Below are the code and all the weights of a small trained network. Each question names an input and a class and asks about switching units off, where a switched-off unit gives its printed mean instead of its output.

import numpy as np


def w(rows, s, z=0):
    codes = np.array(rows[::2]) - 128.0
    scale = np.full(codes.shape[1], s)
    scale[-1] = z or s
    return codes * scale


def f(y):
    return np.maximum(y, 0)


def log_softmax(a):
    a = a - a.max(-1, keepdims=True)
    return a - np.log(np.exp(a).sum(-1, keepdims=True))


def net(x, mask):
    res = np.array(x, float).reshape(1, 5) / 4 @ E
    y = f(res @ A[0][:, :-1].T + A[0][:, -1])
    res = res + np.where(mask, y, B[0][:, -1]) @ B[0][:, :-1]
    return log_softmax(res[-1] @ U[:, :-1].T + U[:, -1])


A, B = {}, {}
E = w([
[148,116,142,251,78,190,187],'x0',
[117,134,138,133,131,125,123],'x1',
[74,142,104,91,180,92,244],'x2',
[68,151,169,168,87,38,90],'x3',
[53,22,154,125,119,114,119],'x4',
],0.011)
A[0] = w([
[208,195,68,133,167,163,146,121],'neuron 1',
[125,10,145,106,141,170,148,112],'neuron 2',
[144,88,155,125,105,171,84,107],'neuron 3',
[144,238,96,152,125,146,130,34],'neuron 4',
[141,102,161,211,69,154,213,1],'neuron 5',
[133,107,92,101,187,161,190,110],'neuron 6',
[78,134,71,173,170,64,200,74],'neuron 7',
[125,149,91,189,101,166,154,124],'neuron 8',
],0.011,0.0073)
B[0] = w([
[53,163,130,161,121,95,148,254],'neuron 1',
[70,216,84,159,42,55,203,213],'neuron 2',
[179,182,29,147,123,123,127,197],'neuron 3',
[42,126,57,132,2,193,162,189],'neuron 4',
[116,155,139,15,96,138,88,220],'neuron 5',
[209,161,106,154,86,103,89,212],'neuron 6',
[208,93,95,167,58,175,31,206],'neuron 7',
[184,192,147,51,153,88,153,214],'neuron 8',
],0.0097,0.0096)
U = w([
[43,122,104,150,108,122,147,44],'0',
[135,123,123,6,145,132,117,84],'1',
[137,125,129,145,139,123,135,254],'2',
[186,104,84,168,125,156,87,67],'3',
[137,135,141,160,137,102,142,209],'4',
[128,102,138,150,151,157,160,145],'5',
[135,62,142,141,188,168,156,70],'6',
],0.019,0.013)

Each question gives the input, the list of numbers given to net, and the class t.
The units are the neurons (one row each of A and B). Each row of codes is followed by its name. A weight is (code - 128) times the scale printed after its matrix; where a second scale follows, it is the last column's (A, B and U).
mask holds one flag per neuron, in row order. A switched-off neuron (its flag False) gives its mean, the last column of its row in B, instead of its output. The means were averaged over made-up inputs and are rounded, as every weight is.
A unit's drop is (log p(t) with every unit on - log p(t) with that unit switched off) / (log p(t) with every unit on - log p(t) with every unit switched off).
The circuit of an input: a set's keep is (log p(t) with only the set's units on - log p(t) with every unit switched off) / (log p(t) with every unit on - log p(t) with every unit switched off). Starting from all 8 units, units are removed one at a time, each time the one whose removal leaves the highest keep (on an exact tie, the one counted first), for as long as the keep stays at least 0.8.
units of the circuit, in order: the units of the circuit, biggest drop first
most important unit: the unit with the biggest drop
top k neurons: the k neurons with the biggest drops, biggest first
drop of u: that unit's drop, to one decimal
input [2,-6,7,-8,3], class 4: units of the circuit, in order	[neuron 2; neuron 6]
input [0,-2,6,-6,1], class 3: top 3 neurons	[neuron 6; neuron 7; neuron 8]
input [-6,2,-8,1,8], class 0: top 2 neurons	[neuron 2; neuron 7]
input [4,-7,0,-3,-8], class 0: units of the circuit, in order	[neuron 4]
input [-6,8,3,1,-5], class 2: top 3 neurons	[neuron 5; neuron 8; neuron 2]
input [0,3,-2,-1,-7], class 0: units of the circuit, in order	[neuron 4; neuron 1]
input [-5,-8,-4,0,-8], class 0: top 2 neurons	[neuron 4; neuron 1]
input [-4,-7,1,-2,-2], class 2: top 2 neurons	[neuron 5; neuron 8]
input [-1,0,1,-7,-2], class 4: units of the circuit, in order	[neuron 1; neuron 6; neuron 7]
input [-1,6,-6,8,7], class 4: top 3 neurons	[neuron 4; neuron 1; neuron 7]
input [5,1,1,-7,0], class 4: top 4 neurons	[neuron 2; neuron 1; neuron 6; neuron 4]
input [-3,-3,-6,-7,5], class 4: top 3 neurons	[neuron 2; neuron 7; neuron 4]
input [-1,-3,6,-2,-4], class 3: units of the circuit, in order	[neuron 7; neuron 6]
input [-1,1,2,7,5], class 4: top 3 neurons	[neuron 4; neuron 1; neuron 2]
input [4,5,-2,-5,6], class 0: units of the circuit, in order	[neuron 2]
input [2,-6,-5,-4,-4], class 2: top 2 neurons	[neuron 1; neuron 7]
input [-5,-7,4,2,6], class 2: top 2 neurons	[neuron 1; neuron 4]
input [6,-1,5,-1,-5], class 1: top 3 neurons	[neuron 5; neuron 8; neuron 2]
input [3,-4,-1,-1,-6], class 0: units of the circuit, in order	[neuron 4; neuron 1]
input [-1,-8,6,6,6], class 2: most important unit	neuron 7
input [7,4,8,-3,-5], class 3: drop of neuron 6	0.9
input [8,3,0,-4,-5], class 1: drop of neuron 8	0.5
input [4,-5,-3,-3,-8], class 0: drop of neuron 5	0.0
